Below is a small trained network, with its code and all its weights. Each question gives an input and a class and asks what happens when units are switched off, that is, made to give their printed mean instead of their output.

import numpy as np


def w(rows, s, z=0):
    codes = np.array(rows[::2]) - 128.0
    scale = np.full(codes.shape[1], s)
    scale[-1] = z or s
    return codes * scale


def f(y):
    return y / 2 * (1 + np.tanh(0.7978845608 * (y + 0.044715 * y**3)))


def log_softmax(a):
    a = a - a.max(-1, keepdims=True)
    return a - np.log(np.exp(a).sum(-1, keepdims=True))


def net(x, mask):
    res = np.array(x, float).reshape(1, 4) / 4 @ E
    y = f(res @ A[0][:, :-1].T + A[0][:, -1])
    res = res + np.where(mask, y, B[0][:, -1]) @ B[0][:, :-1]
    return log_softmax(res[-1] @ U[:, :-1].T + U[:, -1])


A, B = {}, {}
E = w([
[45,129,52,67,110,192,176,101,162],'x0',
[70,98,148,149,104,96,178,224,184],'x1',
[145,210,135,11,101,63,175,64,144],'x2',
[86,192,176,197,56,142,135,105,100],'x3',
],0.011)
A[0] = w([
[113,113,63,89,180,193,70,79,162,163],'n1',
[134,243,177,125,30,116,152,62,69,253],'n2',
[126,135,85,147,183,155,91,91,49,95],'n3',
[183,68,68,132,147,149,86,108,103,248],'n4',
[59,129,96,132,71,169,182,146,121,207],'n5',
[152,90,19,127,163,146,106,38,178,194],'n6',
[75,153,147,52,167,63,173,137,174,238],'n7',
[141,145,47,114,146,187,115,100,116,207],'n8',
[95,111,70,107,151,153,89,137,137,182],'n9',
[114,112,78,127,113,200,127,105,123,205],'n10',
[1,105,122,119,100,164,120,150,178,177],'n11',
[187,187,137,61,147,42,172,73,169,180],'n12',
[68,107,57,170,71,135,129,175,129,169],'n13',
[78,113,113,84,87,193,170,120,217,154],'n14',
[144,204,140,151,68,115,51,103,51,107],'n15',
[158,45,164,196,157,101,70,225,97,172],'n16',
[137,104,77,65,150,211,127,99,107,187],'n17',
[185,114,54,161,155,126,113,17,90,211],'n18',
],0.01,0.0042)
B[0] = w([
[17,74,156,64,202,135,116,174,93,181],'n1',
[190,189,60,133,81,151,20,77,74,228],'n2',
[106,138,194,133,203,179,136,117,72,166],'n3',
[87,87,221,146,217,66,114,138,183,193],'n4',
[145,214,69,197,101,203,193,117,116,205],'n5',
[22,39,199,22,202,94,127,125,88,184],'n6',
[140,101,82,90,5,83,163,140,234,207],'n7',
[68,121,141,40,218,150,113,152,48,172],'n8',
[86,83,103,93,235,170,157,164,206,167],'n9',
[91,137,93,116,205,207,209,122,91,174],'n10',
[128,167,59,187,76,211,177,181,189,216],'n11',
[124,89,169,48,28,13,99,63,137,217],'n12',
[114,192,127,218,109,205,174,159,204,193],'n13',
[93,130,26,77,105,163,141,167,133,211],'n14',
[208,164,132,148,158,110,70,89,48,179],'n15',
[222,73,148,222,179,48,128,236,214,252],'n16',
[2,93,88,7,199,146,144,161,49,181],'n17',
[96,132,179,45,166,110,78,98,62,193],'n18',
],0.0079,0.016)
U = w([
[197,63,186,213,165,65,109,221,213,199],'0',
[119,111,146,76,40,56,130,99,172,223],'1',
[176,162,151,164,126,125,27,72,53,47],'2',
[53,76,244,92,205,154,110,123,103,3],'3',
[76,116,66,91,142,192,165,160,137,104],'4',
[101,158,116,208,78,232,177,144,174,116],'5',
],0.011,0.0034)

Each question gives the input, the list of numbers given to net, and the class t.
The units are the neurons (one row each of A and B). Each row of codes is followed by its name. A weight is (code - 128) times the scale printed after its matrix; where a second scale follows, it is the last column's (A, B and U).
mask holds one flag per neuron, in row order. A switched-off neuron (its flag False) gives its mean, the last column of its row in B, instead of its output. The means were averaged over made-up inputs and are rounded, as every weight is.
A unit's drop is (log p(t) with every unit on - log p(t) with that unit switched off) / (log p(t) with every unit on - log p(t) with every unit switched off).
most important unit: the unit with the biggest drop
top k neurons: the k neurons with the biggest drops, biggest first
drop when u is switched off: that unit's drop, to one decimal
input [-6,-3,0,0], class 2: most important unit : n15
input [6,-2,7,-1], class 1: top 2 neurons : (n12; n7)
input [8,7,8,4], class 5: top 2 neurons : (n5; n11)
input [-6,-2,-1,3], class 2: top 3 neurons : (n15; n2; n7)
input [6,3,-7,-1], class 5: top 3 neurons : (n13; n11; n5)
input [4,-8,1,7], class 2: top 2 neurons : (n2; n15)
input [-4,-4,8,2], class 2: top 2 neurons : (n2; n15)
input [-3,6,3,-3], class 1: drop when n16 is switched off : 0.3
input [-2,-7,-7,-2], class 3: drop when n16 is switched off : 0.0
input [-7,5,2,7], class 2: drop when n2 is switched off : 0.6
input [-1,1,2,3], class 2: drop when n2 is switched off : 0.1
input [-7,5,6,4], class 1: top 2 neurons : (n12; n7)
